Below is a small trained network, with its code and all its weights. Each question gives an input and a target symbol and asks what happens when units are switched off, that is, made to give their printed mean instead of their output.

import numpy as np


def w(rows, s, z=0):
    codes = np.array(rows[::2]) - 128.0
    scale = np.full(codes.shape[1], s)
    scale[-1] = z or s
    return codes * scale


def norm(h):
    return h / np.sqrt((h * h).mean(-1, keepdims=True) + 1e-5)


def f(y):
    return np.maximum(y, 0)


def softmax(a):
    e = np.exp(a - a.max(-1, keepdims=True))
    return e / e.sum(-1, keepdims=True)


def log_softmax(a):
    a = a - a.max(-1, keepdims=True)
    return a - np.log(np.exp(a).sum(-1, keepdims=True))


def net(x, mask):
    ids = ['αβγδεζηλμξπστφω'.index(c) for c in x.split()]
    T = len(ids)
    res = E[ids] + P[:T]
    r = norm(res)
    for j in range(2):
        rows = slice(2 * j, 2 * j + 2)
        q, k, v = (r @ M[0][rows].T for M in (Q, K, V))
        z = softmax(np.where(np.tri(T) > 0, q @ k.T / 2**0.5, -1e9)) @ v
        o = O[0][rows]
        res = res + np.where(mask[j], z, o[:, -1]) @ o[:, :-1]
    y = f(norm(res) @ A[0][:, :-1].T + A[0][:, -1])
    res = res + np.where(mask[2:14], y, B[0][:, -1]) @ B[0][:, :-1]
    return log_softmax(norm(res)[-1] @ U[:, :-1].T + U[:, -1])


Q, K, V, O, A, B = {}, {}, {}, {}, {}, {}
E = w([
[135,132,86,166,98,119,121,126,155,102],'α',
[117,170,59,120,70,152,162,132,120,142],'β',
[125,160,215,148,80,83,155,3,140,149],'γ',
[117,154,119,126,160,171,143,112,143,174],'δ',
[164,158,82,94,154,110,102,126,150,151],'ε',
[130,107,116,115,84,162,123,114,156,153],'ζ',
[150,136,169,73,144,160,119,115,142,104],'η',
[153,110,130,118,143,165,180,136,134,136],'λ',
[100,93,102,124,160,147,129,137,128,92],'μ',
[174,160,146,130,104,173,142,162,81,177],'ξ',
[40,147,105,146,127,164,124,102,109,119],'π',
[154,174,111,146,158,134,147,143,126,107],'σ',
[105,162,128,167,102,159,88,130,149,142],'τ',
[129,111,158,98,84,160,92,157,132,140],'φ',
[84,109,135,146,145,142,100,113,196,112],'ω',
],0.027)
P = w([
[82,118,109,114,180,6,102,77,62,147],'0',
[165,157,31,129,174,254,102,93,174,171],'1',
[138,144,41,158,173,252,113,68,171,170],'2',
[125,117,60,187,150,244,139,58,178,162],'3',
[129,120,61,189,156,235,122,49,166,162],'4',
[122,133,63,190,157,234,126,43,165,172],'5',
[142,127,63,180,161,225,126,51,171,168],'6',
[139,125,62,192,149,220,120,40,172,178],'7',
[129,120,59,186,152,229,120,37,167,173],'8',
[104,126,62,197,154,234,127,35,163,169],'9',
[138,119,77,198,138,228,140,45,149,185],'10',
],0.0061)
Q[0] = w([
[113,102,95,131,115,152,165,136,145,148],'h1',
[153,152,90,154,121,247,113,87,168,184],'h1',
[78,116,166,102,108,10,210,85,143,142],'h2',
[129,129,207,131,127,2,120,209,70,28],'h2',
],0.012)
K[0] = w([
[136,113,132,135,134,103,104,140,121,133],'h1',
[114,107,162,113,132,5,158,84,74,162],'h1',
[148,139,130,120,115,167,129,117,155,104],'h2',
[135,121,72,111,140,217,95,179,145,133],'h2',
],0.017)
V[0] = w([
[160,152,190,136,192,163,117,150,84,39],'h1',
[130,22,216,42,182,118,114,95,192,125],'h1',
[157,97,48,82,176,105,248,86,105,109],'h2',
[132,149,79,195,142,87,39,111,215,66],'h2',
],0.014)
O[0] = w([
[21,139,136,40,182,145,101,148,81,244,34],'h1',
[134,42,157,127,68,53,140,154,108,183,188],'h1',
[91,234,133,82,81,45,248,123,168,170,255],'h2',
[183,172,225,115,103,198,59,217,154,107,29],'h2',
],0.012,0.0072)
A[0] = w([
[184,147,212,98,113,133,91,168,127,81,101],'n1',
[88,251,109,65,144,71,195,133,164,120,138],'n2',
[94,166,138,124,200,246,53,197,130,80,96],'n3',
[166,83,167,195,184,149,66,127,106,170,108],'n4',
[45,148,92,88,139,41,192,108,159,179,106],'n5',
[67,161,108,176,129,195,79,97,115,166,97],'n6',
[80,94,164,49,95,109,176,241,121,229,209],'n7',
[108,188,199,122,52,100,116,155,168,127,177],'n8',
[153,205,100,139,146,148,183,112,178,82,175],'n9',
[125,58,107,122,165,138,63,222,68,82,48],'n10',
[183,207,166,129,99,122,165,206,163,123,1],'n11',
[128,96,126,156,92,89,157,27,128,151,149],'n12',
],0.014,0.0041)
B[0] = w([
[121,159,107,100,111,116,170,177,112,95,173],'n1',
[111,87,199,189,104,170,110,98,126,160,246],'n2',
[166,124,108,70,57,107,167,85,72,145,181],'n3',
[96,191,139,136,123,119,160,103,162,173,180],'n4',
[247,149,113,132,148,172,154,165,126,99,250],'n5',
[139,103,65,149,148,149,143,190,123,122,154],'n6',
[127,166,93,154,128,120,56,104,178,100,204],'n7',
[110,114,131,188,185,114,132,193,67,126,187],'n8',
[81,48,142,82,130,109,116,169,153,158,221],'n9',
[72,112,180,202,98,131,77,84,110,206,161],'n10',
[57,96,101,129,200,83,150,91,144,109,175],'n11',
[133,159,168,80,170,141,108,132,79,116,230],'n12',
],0.016)
U = w([
[181,70,97,181,92,38,118,115,142,30,109],'α',
[64,62,60,38,49,99,131,135,103,148,163],'β',
[123,151,170,98,195,61,100,105,40,99,128],'γ',
[48,182,151,49,159,184,111,165,161,227,116],'δ',
[147,143,74,56,160,54,33,152,174,176,183],'ε',
[178,165,116,110,74,211,76,71,122,107,136],'ζ',
[107,213,125,48,111,114,127,200,161,51,165],'η',
[212,25,186,138,181,171,172,189,144,182,2],'λ',
[83,32,111,177,114,84,84,41,99,201,109],'μ',
[141,184,99,143,94,49,202,80,130,175,174],'ξ',
[113,107,25,138,227,145,137,125,68,95,125],'π',
[40,75,117,118,182,27,133,219,131,130,161],'σ',
[169,181,120,234,213,134,100,205,178,131,76],'τ',
[97,143,216,119,2,66,104,208,159,180,103],'φ',
[40,168,134,97,103,125,112,44,248,70,170],'ω',
],0.0066,0.0064)

Each question gives the input, a string of symbols that net reads in full, and the target symbol t.
The units are the heads (2 rows each of Q, K, V and O) and the neurons (one row each of A and B). Each row of codes is followed by its name. A weight is (code - 128) times the scale printed after its matrix; where a second scale follows, it is the last column's (O, A, B and U).
mask holds one flag per unit, heads first, then neurons. A switched-off unit (its flag False) gives its mean, the last column of its rows in O or B, instead of its output. The means were averaged over made-up inputs and are rounded, as every weight is.
A unit's drop is (log p(t) with every unit on - log p(t) with that unit switched off) / (log p(t) with every unit on - log p(t) with every unit switched off).
most important unit: the unit with the biggest drop
top k neurons: the k neurons with the biggest drops, biggest first
which heads matter: for each layer, one digit per head in row order, 1 if its drop is at least 0.15 and else 0, layers parted by /
input β λ σ ξ ω φ α λ η ξ, target ω: most important unit -> h1
input ζ η ε ε λ λ σ, target α: which heads matter -> 10
input π δ λ μ λ β β φ, target β: which heads matter -> 11
input μ ω μ ζ α λ, target τ: top 2 neurons -> n7, n5
input τ λ τ γ π λ ω, target ω: top 3 neurons -> n5, n8, n2
input σ λ τ, target δ: which heads matter -> 11
input δ ω τ ζ β λ ζ ξ λ μ, target λ: top 2 neurons -> n9, n5
input ζ τ ε, target α: which heads matter -> 10
input λ β λ ω, target ξ: which heads matter -> 01
input β λ σ β λ β λ ζ ε, target ω: which heads matter -> 10
input τ φ α λ λ α ζ λ β, target ζ: which heads matter -> 11
input λ φ α β φ λ, target ξ: which heads matter -> 01
input ξ λ γ, target γ: which heads matter -> 01
input ζ δ μ α τ μ ξ φ σ δ π, target α: which heads matter -> 10
input ε τ ω φ τ, target σ: which heads matter -> 00
input σ τ α τ λ λ, target δ: most important unit -> h1
input ξ ω σ φ λ β λ σ β τ, target π: which heads matter -> 01
input ω τ τ ε τ β λ η λ λ φ, target φ: which heads matter -> 11
input τ τ γ δ μ, target μ: top 2 neurons -> n5, n10
input γ λ ζ ε β, target β: top 3 neurons -> n5, n2, n8
input φ ζ λ β ε ζ λ ε, target μ: most important unit -> h2
input γ ε σ λ τ η, target η: top 2 neurons -> n2, n1
input μ λ φ ε ω λ μ, target τ: top 3 neurons -> n7, n5, n8
input ε λ τ τ ω λ ζ, target σ: top 2 neurons -> n11, n8
input β φ δ ω, target ω: top 2 neurons -> n5, n9
